Each row is followed by its class.
[-130  -12  -73   -3  -71  -63   37 -202 -129  118   87   67 -198   57
   82  -22  -71   22  -27  -39  -61  112   77    2  -21 -142  -18   47
  -18 -257    3 -161  -36  -37  114 -149  182 -119  -36  280  229  166]	mapo
[  89   96   78   85 -120   48   99   78   57  -63  -16   92    3 -153
  -56   66  162  -11   78  -38   44  -26   27  103  -54   74   77  -12
    6   37   70   53  -74  -27   29   88  147    6   88   73 -108   10]	taze
[ -26  132 -106  -63   70   17 -193   51 -109  -37   29  102  136  171
  364  -13  -77   54  -35  216 -239  -12 -109  139  133   86  140  -83
  129 -191 -212  167  -29  -34 -236 -144  -91  -18 -157  -72  -30  312]	seper
[  17  -32   28   86  181 -126  -55  -15   85 -103 -108  -71  -34   22
   32 -125 -256  -51   61   85   79  155   88  207   33  -46 -184  105
 -173  -49    0 -210   -2  -94   54 -104  120 -114  -99 -172   40 -104]	Geze
[ -13  247   90   54 -232  -35   56  -90 -371  194   19  106   50   67
  -92   49  292  240 -321 -148   50  -10 -213  167  180  -48  161 -103
  -66 -193   29 -208   74  180 -351  105   86  201   31  371 -329  -19]	Redi
[-224  -19  129  -67  -16 -138   16   71  -44  161 -190  -49  115   22
  -60   86  -12 -136  -97 -187  -11  -46  -37  113   59   21  -80   38
 -146  -72  -86 -146  146   27  143   24 -102  -56   -6  174  -44  107]	mapo
[ -35  -72   26  -37 -160  154  -77  -39 -251  149  190   79  263  -98
  175 -129  266  203   47  -44  201 -298 -332  -31   73 -200  360  -50
  269 -334   47  186 -125    6  109  160 -148 -271  -25 -137 -145   35]	zinen
[ -50  -83 -200  -60  124  -29   74 -102 -133  120 -134 -108  -37  114
  109   16 -189  -38 -208   -8  -66  -90   -8   18   46   94   79  -70
  -97  -26  -17  136   33  175   54    7 -199 -130  -17   15  -16  104]	seper
[  85  -82   -2   28  106  192 -124  138    6  118  295  141  -92 -114
   72 -177   67  -77  136  158  243  119   35  241 -176   40  125  172
   94  251  100   -2  -36  -43  172  -72  211  -15  -52 -244  162  -57]	gek
[ -54   11  103   38  -76 -130  -83    6 -110 -108  191 -190  189   54
   33 -124  -18   92  264  -16   34  -67  102   54 -128   -2  100  -82
    8   87  116  -74  -84  -76 -133 -172  -21 -180  -18 -110 -103   93]	zegi
[ -17 -117 -199   19   51  129 -109   41   84    5  204 -124  -92 -176
 -198 -180  112 -154  126 -142  -58 -177 -187 -262  -82   40  289   34
 -176  -32   32  208   64  105 -138  257 -217  -50  129  103 -100  -66]	Redi
[  87 -318  -11 -132  286  -80 -316   85 -198  162  276  -88   18  104
  258 -251  169    5  116   20  292  168   57  335 -123  112  -57  339
 -176  151  207 -364   66  122  328 -108  106  -71  -33 -240  -72 -232]	Redi
[ 142 -125  -22  216  -88  -82  334  -14  283 -280 -275   -6   58   74
  -66    3   61   13 -642 -123  173   17 -124 -181  150  -96 -328 -201
  141  317  161  -54  -75 -108  251  157   26   60  -56    4   -5 -225]	zonu
[  51  275 -127 -129   -4   48   13  -74  -21   48  101   78 -130   56
 -110   24  212  157   88 -112 -116   14 -276 -195   31  215  -29   61
 -186 -322 -162 -261 -150  -73   20   79   77 -226  -27   46 -116  -77]	Redi
[ -10  -51    5 -142   62  111 -188   17   27  157  219  -81   64   33
   70   64  -25  -75   68  201   22  -80  270  124 -148   80   34  -49
 -116 -236    8   16  130   67 -157    2 -128   88   24  209  -61  108]	Seg
[  97  -66 -158  261   72  111   39  -78  -78    4   23  -36  -84  -97
 -130  -72  -15  -31  -66  -27  -12  -55 -276 -187   24 -103  104    7
  -62 -140   -7  162 -175  -40 -261   73   96 -148   13 -146  -99   38]	seper
[  21  -53  225  273   30 -181  256  -67 -190  -16 -511 -201  234  326
    9   83 -205  -70 -554  -23   93  -81   -5  453  250 -283 -394 -656
   18  -55  273   -3   46   -4 -379   11 -130   25  -20   80 -171  204]	seper
[ 298   85 -156  -95   98  179   75  115  193   22  300  -13 -150 -505
  358 -257   55  -76   50  436 -111 -390   53  143   78  138  244  253
  -12 -449  131  116 -149  134  383    6  -68 -279 -107 -233  121 -206]	Geze
[  87  -59  -35  167 -137  207   70  117  -37 -124  156  295  -44 -160
  -94 -255   67  -22  -54  -46   81  -50  -60  221   11  -29  237  -39
  -24  512  306   58  -46 -121  -51  -47  154   -5   20  -31 -138 -244]	Seg
[  49 -106   44   -2   69   75  197  -29   26  157  176  117 -120   87
 -100  126  207   83  -29  -62  240  -21   90   41   42  -32   26  -92
  141  118  125    9  -45  -83  143   14   -6   42  -85  129   57  -40]	Geze
[  80 -119  -60  169 -190   -4  186   33  160 -184  212  131  -71 -218
 -381  -10  392 -222  382  170   77   58  128 -627 -261  -49  352  191
  -71  148  -16  147  -11   -1  123  124  141  292  295  320   84  -77]	fudo
[  30  -82   22   80 -107  -82  118   97 -124   18 -173  106  150 -104
 -113 -150  -27    5 -192 -142  -22 -115  -84  134  113  -28  -75   89
 -204  172  135  -77   16   46  -77  102  104 -189   41 -321 -253  -75]	taze
[  51  185  -35 -167 -341 -149  109  166  118 -233 -212  413  180  204
  -56  374 -247  -51 -208  257 -481   45  141   23  -23  309  119  -30
 -142 -363 -114  223  -35   37 -449  311 -237  322   49  115 -106  134]	betam
[ -95  247   44 -141  -39   -9 -148  106   -8   89    7 -186   96   61
   57  209   66  127   82  -55  -19  182   56  -61   30  -42 -117   31
   89   44  -51  -55  -92  -83  -36 -182   -4  -38   44 -146   18  235]	zinen
[-121  224  -73  -77  -68  -86  -42   54   83  -51 -207  -43   89   29
  -94  205 -214   -9  -79  -56 -197 -136 -118  -48   18  147  -20 -103
    0  -71 -171  151  -90   -1  -75   71 -233   33  -84   -8  -53   98]	betam
[  73  -79  -54  -12  112  161    0   69  -48   86  191  143 -101 -235
  108 -125  -59   10  -63  279   80  -71  -43  286  128  -46  178  277
  152 -141   88   83  -50 -118  -23 -148  -39 -129 -210 -224   96  118]	gek
[ -62  -53  366  306  147 -153   95  -61 -244  266  150 -117  -26  197
   10   21  -98   52   51 -434  118  411  -33  161  -48 -161  -39 -130
   60  252  367 -422  104  -67  138 -195  299 -362   -5   18  -46  -48]	gek
[ -59  203  -86    6  -22   14  155 -146   86   59 -294  -84 -227   50
  235   16 -113   55  -41  -15   15  -65  -46 -115   43  -36 -137  -94
   89  102 -197  -80  -23  -82  447 -108   95 -292  -97  -84  327  144]	Seg
[  90   52   12  -89  -28   95   65  114  193 -135  345   59  -32  -89
 -392   10  193  -43  307 -278  237 -110  495   15  -28  209  -43   41
 -301  342  240 -178   40  -36   19  222  -73  -87   74  131 -387 -449]	Redi
[ -55  -28  131  150  -10  -88   19   12  -26   46  -82  -29   86  103
   81 -139 -127   41   36   17  108  205  -60    4   65 -175   85  -56
   -2   42  179  -89   32 -139  106 -202   88 -162   -3  -61   38  178]	bule
[ 254   78   88  104   48  219  312   88  -37   48  -36  155  -34 -284
  -94   91  324   26 -143  -37  211 -523 -250  217  307  -25    4   -9
  114   57  -58  265 -106  -20  -89  215  116  -29  -44   96 -288  -24]	Geze
[-127 -321  -36   76  148  -28 -420  158 -280  290   89 -207  218  199
    8  -48 -145 -324 -150    9 -191  188 -230   17 -180   32   87  -38
  -46   11  -96  156  301  256 -634  -32 -126  -78  125  -53 -109  488]	bule
[  12   82 -136 -178  117   10  -90 -114  -50  327  111 -209 -244   36
  137  -63   99   15 -105 -142   -9  283 -223  -76   68  -37   87  152
 -215 -155 -168 -304  198   33   76   54  118  -52   27  224  -35   45]	Redi
[ -18  182   98   73  -77  -76 -392  -13   28   11  241 -526  260  112
  161 -296  112  352  310  210  377  592 -167 -555  -63 -386  279  134
  119  -73   78 -305   59 -127  -33  -76  -57  -94  293 -339  -22  -17]	fudo
[ -47  -30  -34  -88  -96  108  130   56  116   47  -21  -29   81 -162
  -37   85    1  -82 -293 -100  120 -207  -38  -39  159  -48  184 -131
   86   50  140  121  -19   45  218   17  -75  -58  -77   88  126  -82]	zonu
[  75  504   53 -250    9  263 -239  -53  165   43  225 -117  -10 -121
  330   65    1  162  -13  307  163  209  222  378   24  133 -132   -2
  101 -221 -259 -256    2 -164  -34 -189  266  130 -215   68  -27  -56]	fudo
[-124   33  186    8   36  -17 -165  116   46   34  -34  -20  -14   17
  -88 -162 -104   78  310 -153  184  326  -27   20  115 -129  -44  179
   52  431   28  -99  129 -151   57 -104  138 -142  113 -224   55   11]	zinen
[   3   50   -9    9 -123   11 -150  -68 -374  139  185 -104   62  129
   97   21   13  267  113    0 -153  350  -79 -107  -62  -53  379  100
   71 -217   61  -19   31   25 -490  -83  -63  -70  224  -45 -243  290]	bule
[  55  -18  397  130 -108 -129  -34  120   67 -125 -125 -159  295  125
  -97  351  249   36  226 -237  244  169  396  225 -134   11 -359 -265
  137  455  206  138   81  -24 -198  -35   18  275  114  121 -407  -19]	Redi
[  -9   85  -18  -54   98  160  117  -17   87  167   18  161   35  -72
  -80  214  154  -35 -274   61  -14  -98  -89 -100  181  122  -38  102
 -112 -592 -167   86  -90   22  -25  162 -110   98 -181   35  -47 -175]	bule
[ -71  204 -165 -122  123 -184 -266  -19  277 -152 -180 -157  -45 -117
  210   10 -274   44  143  -91 -237  127  -71 -112  173   50 -180  211
 -103 -205 -145 -132  -29  -17  273 -155   59 -227  -55  -91  127 -197]	taze
[ -50  212  109  -30   88   18 -215   10  -77   -1 -116  -48  -53  272
  180  -19 -133   58   91   63  -86  371  -38   98   34   56 -249  -34
  -17   73 -138 -101   31   18 -145 -140   55   77  169  -11   14   86]	fudo
[  18  -76  124   42  -99   42  -32   -4 -214   16   30   61   76   -7
 -162  108  301   28   78  -29   98   89  199  -74  -93  -26  153   22
   60  148  137 -112  109   -9  -79    2  -34  145  -57   -4 -170 -168]	bule
[  44 -499  102  429   80 -269  -74 -276  -68 -327 -546 -244   54  269
 -215  124 -410 -203  -42  -47 -248 -320  -62 -166 -230 -379 -199 -381
  -70 -217 -210   87  271 -147 -785  358 -254  297  -89  179 -181  105]	zegi
[ -31  235  -51  -62   16  -25  -26 -187 -100   50 -106 -197   40   91
  287  -51   52  352 -382  -23 -114  124  -86 -120  336 -101   38   30
  170 -357 -165  -88   67  -44  -28 -114  -93   54 -127  145  -45    0]	seper
[-115  218 -133   74   26  112  236   24  -83  305 -189  -34   61  -70
   51   -2  136  155 -315 -484   94   47 -412  118  214   20  144 -227
  353  676   79  209  272   94  252  -91   69 -173   95  -12  -53    6]	gek
[-125   28 -125  -72  -87   40 -149   29 -125   80  -11   31   11   88
   59  -56 -156  -40 -247   65  -73  168 -181  -40   54  -92   34   65
   37  -47  -83   15  -40  -27 -117   39  -35   51   67  -11   41  272]	Seg
[ -90   53   63 -144  -87  191  129 -112   57   28   41  121  -44   26
   60 -106  108   97  -67  153  288   34 -139   81  -71  110  107  -49
  239   62 -238  253 -103  -72  292  234  -63  195   68  251  121  -66]	zinen
[ -39  225  -45 -137  -26   33 -163   27   46   67  -54  -59  -56   46
  103    9 -144   65  -46   14  -16  205 -141   28   95   22  -54   42
  -42 -120  -81  -74  -62    5    3  -24   59   39   50  -39   17  154]	Geze
[-146  215  -31 -156 -124  -59 -193 -119  -26 -203  -14   36   89  238
  236  -39  -76  133   -9  176 -127  130   91  178   23   40  -43 -224
  154  -71 -193    7  -76 -164 -142 -134  -63  275  -98  258   83    1]	seper
[-104  177   40  -52   -1 -164  -94   59  -50   46 -175 -138  -47  164
    1 -114 -218   33  -23 -104 -142  251   -7  -95  169 -124   18   19
   -7   91 -168 -134  133   63  -24 -120  -40   47   96   53  106  163]	fudo
[-160  211 -215   75   -4  -23   49 -126 -131  -41   11  -27 -101   54
   32  -24   15  230 -150 -229 -335   60 -179  -26  105  -45    0 -194
  102   83   18  -18 -127  -38 -137 -136   25  -81   83   57   67  -22]	zegi
[-102   -1 -187  -97   55   67  -68  -22   30  -51   82   78  -30   56
 -133   92   36   37   74    3  -77   36  -31  -98  -96   57   10   44
  -75 -133 -135  -37  -79  -32  -58   -8 -113  -15  107   63   72  -48]	zinen
[ -26 -113  100  124  -25 -288  152    9   80 -196   -1   33  106   71
  -50   -6   51  -95 -120   -8  -48   60   21   98 -126 -117 -279  -84
 -140  105   80 -203  -14  -27   11   91  108  229   61   84    7 -159]	betam
[-252  263   86   20  -39  179 -198 -203 -191   -4  377   56  -17  143
 -138 -115  232  291   46  111 -148  238 -233 -247 -214  116  280 -208
  279  -93 -203   81  -56  -55 -416   87   13  406    8  353   83   33]	zonu
[ 241 -133   13  246  151  112  -80   57  127 -106  241   33 -236 -169
  -81 -174  366  -83  400   86  261   21  146  118 -250   34   70   42
 -128  172  169  -69  -91  -23  119   58  229  -43  -21  -82  -34 -224]	Geze
[  32 -152 -131   26  103   39 -117   30   43   73  -96    3  -67 -132
  -45 -156 -240 -149  102   94  -75 -113   -8   39   81  -83   71   70
  -83  -70 -166  183   18   -9  -90  -34 -123  -69  -77 -182  -38  -41]	bule
[  14 -231 -137   65   82   16   92  -34   49  -14    7  118 -205  -72
  -30  -32 -194 -221   60  112   37  -51  128  152  -80 -139   88   42
  -47  105    7   39  126   -7   17    0  -24   90  -14  -18  201   -5]	betam
[ -84  -22  -90 -266 -186 -152  218   60  183 -154 -288  384  113  -46
   19  142   90  137  -57 -223 -267 -272  228 -237  302  -34    4  264
 -102 -398 -175  -63  -64 -169  562    0  -44 -380 -178   75  158  -37]	zegi
[ 277 -243   43  220  373   35 -248   22 -126 -218  156 -148  248  354
 -147  247 -192 -110  398  169  -50  -72  170 -157 -124 -403  -15 -313
 -355 -757   65 -256  -23 -101 -899   46 -168  -79  180 -149 -411  285]	taze
[  26   77  -85 -129   14   16  -15   30  -83   84 -127  -44  -33   67
  188   14 -284  102 -194  206 -284  -57 -122   80   92  111  108  -12
  -20 -149  -72   54  -84   23  -70  -27 -161 -136   67 -127   44  136]	betam
[   0  -10  108   77   41  -60   88  -86  -35   -6 -107   55 -107   90
  -53 -121  -76  -74  -70   30  128  318  -71   38  150 -188 -158  -21
  -37   -4   38 -211   89  -33   -6  -65  170  106   -4   -7   78  -50]	mapo
[ 102   21 -116  168  100  -45 -137 -239 -331   66   -6 -254 -178  144
  215   -9 -533   62  208  -10 -539   84  150  100 -211 -160  343 -267
 -202 -408  195 -159  165  -57 -587 -235 -313 -376 -195 -115 -358  363]	taze
[ -46   89 -185  -30  -49  116  269  -18   33   91   21   97 -183 -221
 -317  175  -47 -125 -180   20  -50 -243 -108  105   68   57  107  -72
   31  -50  -29   94 -117  -51 -126  102 -105   15  -73   63  105  -35]	zinen
[  78   18  162  -28 -111   86   55  -15 -267  218  142  -93   27   26
 -278  -18   31   67  -84 -114  173 -104  -72   21   33   77  208 -102
  -41   63  237  -76    9   44 -229  162  -79  -35    9   95 -323  -79]	Redi
[  -4 -199   98  185 -292   -5  430 -115 -132 -103  -89  380  -95   43
 -282  179   80    7 -253 -229   47 -207  194  186   27  -60  -15 -146
  -96   90  254  -57  -87 -154 -159  248  -23   82  -41  277 -254  -25]	taze
[ -65 -161   66  -62  -79   66  -11   18   29   41  -89   45  -24  -17
  -27  123   27  -76 -176 -170   -6 -114 -110    0   33  129  -62  -79
  -36  254  137  210   79  184   46  293 -137   69  184  290 -152  -99]	fudo
[ -75   54  -57  -19 -111 -269   18 -101 -168 -310 -159   24  193  121
   98  128 -347  229 -158  175 -232   74  -73   18   63 -249  -13  -75
   73 -234 -180   69 -285   57 -365 -196   48  123  -28 -252  128  177]	betam
[  77  155  -62  -70  -67 -177   80  -43   20 -144  -46  148   -2   53
  274 -180 -118  226   63  172 -236   69  205  125  145   50   35   44
   92  -91  -50   25  -80  -50  140 -217   72   26 -144 -120   71  -16]	fudo
[ -26  154 -230  -38  -46   23  136  -76  -72   46   -5   98  -53  -81
  -10    2 -168  -17 -272  -10 -196  -20 -256  218  185   32  103 -159
    7 -132   -5   64 -112  -61 -183    2   77   16  -76   54  -43   17]	Redi
[  23   -4  -44  -63  -26  -47   71  -81 -188  -44  -97  -72   51  232
   18  132 -211   28 -171   38  -93    3   64  144   23   81   12 -220
  -24  164  153   30   49   31 -317  -33 -182  160   59   94 -163  -39]	Seg
[ -91  211   -9 -151   42  -20 -165  109  -91  127 -108  -97   62   96
  -30   28 -225  -72 -259  -18 -132  241 -110   76  145   38  -22   18
 -108  -10 -157 -145  103   64 -201   17  -73  104  -27  -42 -126  137]	fudo
[  51  -21   -1  -47   44  -90  -17   61   97  -47   59   78  -38  -56
 -153 -119  -30  -24  -15   62 -127  111   95    9   83    9   -9  112
 -273 -137   97 -197  -23  -60  -32  -30  141   -9  -83   -8   -4 -128]	Geze
[  -8 -217 -141  251  131    3   72 -119   74  100  126   71 -169  -88
   43 -151  -51  -78 -103  -11  207   40  -14  163  -17 -163  -42    2
  -65   40  213  -52   -1  -36  181  -27  193  -88  -58   72   79  -36]	zonu
[ 135 -303    3   21   29 -186   77   52  -42  -83  -60  354   63  -38
  -15 -275 -136   31  103   89 -232 -127  312  278    2   23  -85  206
 -101  -41  112  115    7    8   89  -78  -78  105 -115 -192 -129 -341]	gek
[ -24 -254  -20 -114  104  147 -497  364  -87  126  186   24  142   42
 -170  122  -20 -226  281 -128 -106  172  -20   74 -161  141  136   80
 -132  366  201   43  217  143 -417  242 -264  107  352 -257 -361  -30]	Geze
[  30 -124   23  126  119   63  -67  231  236 -132  188  161   39 -112
 -233   99  129  -11  124 -125  389   18  286   -3  169 -120  -60  215
   91  132  216   78 -206 -176  149  -53  -74 -122 -293 -335  -63  -39]	Geze
[ -61  154  -19  -91  112   22 -142   25  132  125 -109  -66  -65   96
  -61  101 -200 -110   -3  122  -13    4   64 -138    3 -131 -158 -128
  -13 -142 -203 -162  109   17   59  -69  -64   41 -113  -23  239  107]	zegi
[  21  104  -15   88 -110   25  334 -140  -50  -33 -131  215   -3   12
 -117  225  102  -16 -286  -83  -74 -120    1  -40  108   43  -62 -266
  120  -86  130  -34  127   71  -44  284  -72  159  -39  152 -128 -208]	mapo
[ 150  -81 -253  -43   53  244  -88   69   34  -14  389  285  -89 -160
  -40 -105  290   -3  227  257   52 -193   45  115  -81   86  325   49
  -10   82   -6  155  -32  -73 -164   47   84  171   -5   47  -82  -47]	zegi
[   8    6  -35    3   90  227 -195  138  -67  242   33  -80  -66 -173
  104 -243   64   23  164   48  199 -142 -285   72  113 -227  280  123
  140  156 -136  109  116  -42   39 -121 -139 -203    0 -219   39  124]	fudo
[-131   80   18  -82 -188   18 -113   40   64  -10   15   66   93  -99
 -112   35   17  118 -102   49  -69 -165  163  -98   39   -2  181   50
  -41 -229 -148    3  -62  -64  -75   67  -77  -52 -140  120   10   92]	taze
[ -79   61  100    2 -132 -133  -20   36  -32 -159  -38   17  184  -27
 -190  183  167   32  150 -103  -84 -120   48  -52 -156   93   53  -59
  -58   60   22  -29    3    1  -61   44  -32  161   88  306 -189  -20]	gek
[  77   36 -100 -153  -18  220  108   44  -47  226  190  134 -199  -93
   12  -73   74  -35   -9   62   59   26  -74  117   65   31  113   70
   66   41    0  -47  -38  -70  132  -74  -68  -97    5  -50  -14    2]	mapo
[ -79  210    8   30 -219   12  -31  -80   56  -90  182  122   92   42
  -73   12  142  209   78  -75  -49  193   24 -178 -114  -29  -47 -200
   56  -61  -35 -172 -201  -26   43   -7  223  143  123    2    0 -185]	zinen
[ -50  -45  -20   74   16  -58   96  -14  -79   67  -21  -49 -183   40
 -109   80  151  -46  231 -118  -14   73  145   45 -101  120   59   71
  -57  232  -20  163  -15   14  -38  -25  100  -76  182  213   86  141]	zinen
[ -59  135   81 -249   34 -119 -104   41  178 -102   97 -212   59    0
  182   61 -135 -177  -63   15   37  -48   66  141   26   60 -165  -67
  -89 -166  -73 -219   37  162  192  -89  118  102   53  397  228   19]	seper
[ -20   74   -7    7  103  -30 -103   24  -74  136  -94  -47   60   95
  248  -87  132   75  177 -153 -100  150   74 -138   90   35   57  154
 -135  -33  -84   30  117   34  204 -181  168 -207   55   -8  -48  107]	bule
[  30  165  -74 -202  214  254 -310  251  -67  100   23  -23  164   20
 -167  272 -118  -93  -57   61  -82   74 -221 -103  174   81  -30  -78
 -170  -15  -20  -81  -70   98 -460   54  -73  -15  -76 -692 -228   81]	Geze
[ -19   16   72   88    1  -67  -94   -3  142  -48 -145  -30  -29   76
   50  -95  -97   49 -108  112   74  300  146  -22   97 -175 -106  -21
  -95  -20   54 -159   62    2   66  -74   86  147   34  -25  130 -106]	Seg
[ -34   17 -179  109   23  -36  139  -52  -64   30  -41   84 -169  -75
 -142 -148 -148  -30   10  -66  -63  -36 -228  -21   39  -71  178   46
  -53   44   36   68  -60  -35   12  -13   17 -102   10    1   87   17]	seper
